Below are the code and all the weights of a small trained network. Each question names an input and a target symbol and asks about switching units off, where a switched-off unit gives its printed mean instead of its output.

import numpy as np


def w(rows, s, z=0):
    codes = np.array(rows[::2]) - 128.0
    scale = np.full(codes.shape[1], s)
    scale[-1] = z or s
    return codes * scale


def f(y):
    return y / 2 * (1 + np.tanh(0.7978845608 * (y + 0.044715 * y**3)))


def softmax(a):
    e = np.exp(a - a.max(-1, keepdims=True))
    return e / e.sum(-1, keepdims=True)


def log_softmax(a):
    a = a - a.max(-1, keepdims=True)
    return a - np.log(np.exp(a).sum(-1, keepdims=True))


def net(x, mask):
    ids = ['αβγδεζηθλμξστφψω'.index(c) for c in x.split()]
    T = len(ids)
    res = E[ids] + P[:T]
    u = 0
    for l in range(2):
        r = res
        for j in range(3):
            rows = slice(2 * j, 2 * j + 2)
            q, k, v = (r @ M[l][rows].T for M in (Q, K, V))
            z = softmax(np.where(np.tri(T) > 0, q @ k.T / 2**0.5, -1e9)) @ v
            o = O[l][rows]
            res = res + np.where(mask[u + j], z, o[:, -1]) @ o[:, :-1]
        u += 3
        y = f(res @ A[l][:, :-1].T + A[l][:, -1])
        res = res + np.where(mask[u : u + 8], y, B[l][:, -1]) @ B[l][:, :-1]
        u += 8
    return log_softmax(res[-1] @ U[:, :-1].T + U[:, -1])


Q, K, V, O, A, B = {}, {}, {}, {}, {}, {}
E = w([
[167,140,166,60,168,195,112,195],'α',
[105,182,169,190,86,46,80,93],'β',
[137,204,174,150,142,39,209,139],'γ',
[146,183,144,155,136,199,176,129],'δ',
[157,105,91,72,214,101,214,209],'ε',
[60,253,185,97,126,125,99,114],'ζ',
[197,108,21,62,126,150,76,168],'η',
[225,49,127,112,103,163,112,181],'θ',
[121,124,171,88,75,148,32,124],'λ',
[53,173,85,118,152,53,103,107],'μ',
[108,124,83,183,186,118,114,96],'ξ',
[62,33,90,94,133,99,104,94],'σ',
[134,189,179,187,205,119,94,93],'τ',
[114,151,111,193,38,119,161,104],'φ',
[107,30,221,174,139,112,187,195],'ψ',
[48,212,76,68,72,128,180,146],'ω',
],0.0059)
P = w([
[118,136,114,140,123,118,100,253],'0',
[126,136,124,150,134,150,127,142],'1',
[132,137,128,149,127,146,130,131],'2',
[134,141,134,135,135,126,139,121],'3',
[139,140,138,133,128,131,133,114],'4',
[147,136,138,130,138,138,136,104],'5',
[142,144,141,117,136,116,146,98],'6',
[142,143,137,112,143,125,150,89],'7',
[144,146,149,103,132,115,151,89],'8',
[146,147,150,105,127,114,162,83],'9',
[146,146,139,91,135,106,164,75],'10',
[162,148,155,84,138,101,163,68],'11',
],0.0058)
Q[0] = w([
[39,115,72,63,89,112,140,117],'L0H0',
[131,187,155,220,127,117,158,234],'L0H0',
[91,185,130,212,179,63,150,84],'L0H1',
[119,133,113,168,134,233,202,89],'L0H1',
[188,70,129,48,146,75,165,229],'L0H2',
[199,173,160,5,172,141,67,166],'L0H2',
],0.016)
K[0] = w([
[111,157,157,144,136,91,97,88],'L0H0',
[133,112,19,130,218,133,178,120],'L0H0',
[97,158,169,99,64,77,163,77],'L0H1',
[105,142,143,100,73,100,80,129],'L0H1',
[33,213,76,206,133,157,85,83],'L0H2',
[111,179,122,181,87,173,203,8],'L0H2',
],0.018)
V[0] = w([
[130,71,184,2,141,211,72,114],'L0H0',
[63,103,161,128,133,106,134,136],'L0H0',
[75,177,142,120,146,119,119,118],'L0H1',
[106,117,132,145,106,125,132,126],'L0H1',
[95,117,107,122,110,165,163,124],'L0H2',
[69,101,153,135,117,123,105,81],'L0H2',
],0.0047)
O[0] = w([
[160,88,128,75,194,177,201,4,1],'L0H0',
[65,114,171,163,129,127,137,175,139],'L0H0',
[161,146,95,185,134,91,140,185,186],'L0H1',
[116,134,133,155,141,124,133,143,136],'L0H1',
[126,105,136,94,126,153,121,145,116],'L0H2',
[160,129,120,121,137,130,150,45,63],'L0H2',
],0.0024,0.00084)
A[0] = w([
[144,86,120,162,249,218,128,58,39],'L0N0',
[96,194,85,111,151,139,179,21,7],'L0N1',
[95,122,202,141,116,136,97,35,7],'L0N2',
[147,96,122,218,140,84,132,33,23],'L0N3',
[142,86,133,153,67,197,199,38,58],'L0N4',
[171,81,180,140,158,190,121,59,52],'L0N5',
[127,135,88,87,130,90,170,28,18],'L0N6',
[166,164,174,144,148,150,220,70,2],'L0N7',
],0.011,0.0039)
B[0] = w([
[93,174,161,144,9,52,141,113,34],'L0N0',
[162,89,198,254,122,125,120,159,90],'L0N1',
[131,66,41,52,124,171,156,221,2],'L0N2',
[83,199,120,67,174,182,166,209,41],'L0N3',
[101,158,160,102,247,43,79,151,63],'L0N4',
[151,129,126,51,95,28,157,185,18],'L0N5',
[217,157,178,147,162,222,100,147,32],'L0N6',
[42,101,27,150,82,110,45,109,91],'L0N7',
],0.0085,0.00066)
Q[1] = w([
[199,98,151,92,101,124,120,208],'L1H0',
[141,214,130,170,125,92,144,157],'L1H0',
[132,1,150,61,139,171,119,130],'L1H1',
[128,159,166,123,175,135,202,112],'L1H1',
[163,64,60,18,153,211,97,127],'L1H2',
[134,17,108,89,170,150,168,134],'L1H2',
],0.064)
K[1] = w([
[253,169,175,102,108,104,164,55],'L1H0',
[182,188,161,152,119,94,126,229],'L1H0',
[131,65,159,41,143,117,167,18],'L1H1',
[132,159,216,69,178,138,162,208],'L1H1',
[181,167,138,15,129,133,133,11],'L1H2',
[144,58,157,163,182,141,221,57],'L1H2',
],0.046)
V[1] = w([
[65,167,80,85,58,125,119,120],'L1H0',
[135,85,108,170,32,96,184,136],'L1H0',
[106,158,122,46,145,91,175,182],'L1H1',
[119,44,73,124,88,86,43,135],'L1H1',
[83,114,123,137,150,3,160,126],'L1H2',
[132,34,42,98,142,142,165,157],'L1H2',
],0.024)
O[1] = w([
[139,208,207,110,134,60,153,143,164],'L1H0',
[238,130,151,95,159,108,97,132,232],'L1H0',
[135,161,180,177,176,127,60,96,251],'L1H1',
[140,117,137,85,80,111,187,30,110],'L1H1',
[186,42,102,194,143,139,212,106,177],'L1H2',
[112,131,148,85,179,247,145,72,129],'L1H2',
],0.012,0.0026)
A[1] = w([
[22,160,130,186,68,72,130,35,3],'L1N0',
[84,30,149,134,114,152,179,230,15],'L1N1',
[104,84,100,89,231,152,197,208,25],'L1N2',
[67,153,92,145,67,34,148,76,77],'L1N3',
[127,78,173,76,135,143,47,192,87],'L1N4',
[117,182,80,66,190,147,163,112,23],'L1N5',
[10,113,78,135,96,106,164,71,137],'L1N6',
[193,149,66,51,174,124,98,110,119],'L1N7',
],0.012,0.0051)
B[1] = w([
[93,8,188,72,189,115,158,182,240],'L1N0',
[79,87,170,150,114,61,116,55,153],'L1N1',
[164,183,180,86,112,153,185,159,181],'L1N2',
[126,169,149,156,38,200,94,103,251],'L1N3',
[114,133,109,181,126,119,236,99,189],'L1N4',
[212,113,147,173,120,128,32,180,194],'L1N5',
[188,192,69,104,181,81,116,87,227],'L1N6',
[68,105,105,127,84,97,127,183,253],'L1N7',
],0.014,0.0057)
U = w([
[82,106,115,89,193,122,142,147,136],'α',
[158,149,128,156,55,155,133,102,113],'β',
[193,76,101,208,168,100,118,173,86],'γ',
[63,206,84,176,127,136,171,150,252],'δ',
[110,119,131,161,149,198,90,70,119],'ε',
[94,108,171,152,117,129,100,174,62],'ζ',
[161,85,165,88,164,122,93,133,51],'η',
[141,174,80,114,120,143,30,169,127],'θ',
[62,188,176,20,81,164,130,74,161],'λ',
[142,56,190,137,128,119,219,79,89],'μ',
[200,160,52,80,160,126,178,43,180],'ξ',
[185,160,148,107,139,201,175,194,114],'σ',
[95,109,113,142,120,90,92,68,168],'τ',
[167,129,110,73,108,32,182,201,108],'φ',
[121,3,34,100,85,205,155,160,200],'ψ',
[136,208,184,137,154,91,110,109,37],'ω',
],0.0048,0.0034)

Each question gives the input, a string of symbols that net reads in full, and the target symbol t.
The units are the heads (2 rows each of Q, K, V and O) and the neurons (one row each of A and B). Each row of codes is followed by its name. A weight is (code - 128) times the scale printed after its matrix; where a second scale follows, it is the last column's (O, A, B and U).
mask holds one flag per unit, layer by layer, with each layer's heads first. A switched-off unit (its flag False) gives its mean, the last column of its rows in O or B, instead of its output. The means were averaged over made-up inputs and are rounded, as every weight is.
A unit's drop is (log p(t) with every unit on - log p(t) with that unit switched off) / (log p(t) with every unit on - log p(t) with every unit switched off).
The circuit of an input: a set's keep is (log p(t) with only the set's units on - log p(t) with every unit switched off) / (log p(t) with every unit on - log p(t) with every unit switched off). Starting from the 12 units with the biggest drops (on a tie, the unit counted first), units are removed one at a time, each time the one whose removal leaves the highest keep (on an exact tie, the one counted first), for as long as the keep stays at least 0.8.
circuit, biggest first: the units of the circuit, biggest drop first
most important unit: the unit with the biggest drop
k most important neurons: the k neurons with the biggest drops, biggest first
k most important neurons of layer l: the k neurons of layer l with the biggest drops, biggest first
which heads matter: for each layer, one digit per head in row order, 1 if its drop is at least 0.15 and else 0, layers parted by /
drop of u: that unit's drop, to one decimal
input θ δ τ η τ φ μ φ δ μ φ, target θ: most important unit	L1H2
input τ φ θ, target ψ: which heads matter	000 / 110
input δ δ δ γ δ ψ φ, target δ: 2 most important neurons of layer 1	[L1N4, L1N0]
input σ ω θ ξ σ λ λ ζ τ, target σ: which heads matter	000 / 011
input β ε ω δ ξ σ φ δ γ μ γ, target β: circuit, biggest first	[L1N3, L1H2, L1H1]
input β δ δ μ φ ε ξ σ φ, target β: circuit, biggest first	[L1N3, L1H2, L1H1]
input γ θ μ ζ ε ω γ, target γ: circuit, biggest first	[L1H2, L1H1]
input γ τ ξ α ε δ σ γ τ, target γ: which heads matter	000 / 011
input ω μ ζ λ ε δ δ μ, target ω: which heads matter	000 / 110
input μ ξ σ φ φ, target μ: circuit, biggest first	[L1H1, L1N0, L1H0]
input ξ σ γ ξ φ ξ ψ θ γ δ, target ξ: 2 most important neurons of layer 1	[L1N6, L1N7]
input ξ η δ σ ξ α γ σ δ δ δ ξ, target ξ: circuit, biggest first	[L0N0, L1H1, L1N6, L1H0]
input μ φ σ γ, target μ: circuit, biggest first	[L1H1, L1N0, L1H2, L1H0]
input ξ γ ψ φ η, target θ: most important neuron of layer 1	[L1N5]
input ψ λ ψ γ σ θ ξ ε δ γ μ, target ψ: which heads matter	000 / 100
input ω α τ, target ω: circuit, biggest first	[L1H0, L1H1]
input ψ μ β β, target ψ: which heads matter	000 / 100
input τ φ λ ξ φ η γ ψ γ ζ ω, target τ: 2 most important neurons of layer 1	[L1N1, L1N6]
input μ λ ψ, target μ: which heads matter	000 / 011
input τ φ δ μ σ δ ω τ, target τ: most important unit	L1H0
input δ ψ α μ ξ, target δ: 2 most important neurons of layer 0	[L0N0, L0N7]
input σ μ φ, target σ: 2 most important neurons	[L1N2, L0N4]
input ξ ξ δ ξ ζ φ β θ ψ ζ, target ξ: 2 most important neurons of layer 1	[L1N6, L1N7]
input η λ φ ψ ζ μ δ τ μ, target η: 2 most important neurons	[L1N5, L1N0]
input δ θ ζ α θ μ λ σ β ξ, target δ: drop of L0N4	0.1
input μ φ λ γ ζ, target μ: drop of L0N4	0.0
input ζ β η η φ μ γ τ δ θ δ, target ζ: most important neuron	[L1N0]
input φ φ γ, target φ: 2 most important neurons of layer 1	[L1N7, L1N3]
input α σ ω ζ η α ω φ μ λ, target λ: drop of L1H1	0.5
input δ ε φ ε ζ σ σ ζ ζ λ θ, target ψ: drop of L0N2	0.2
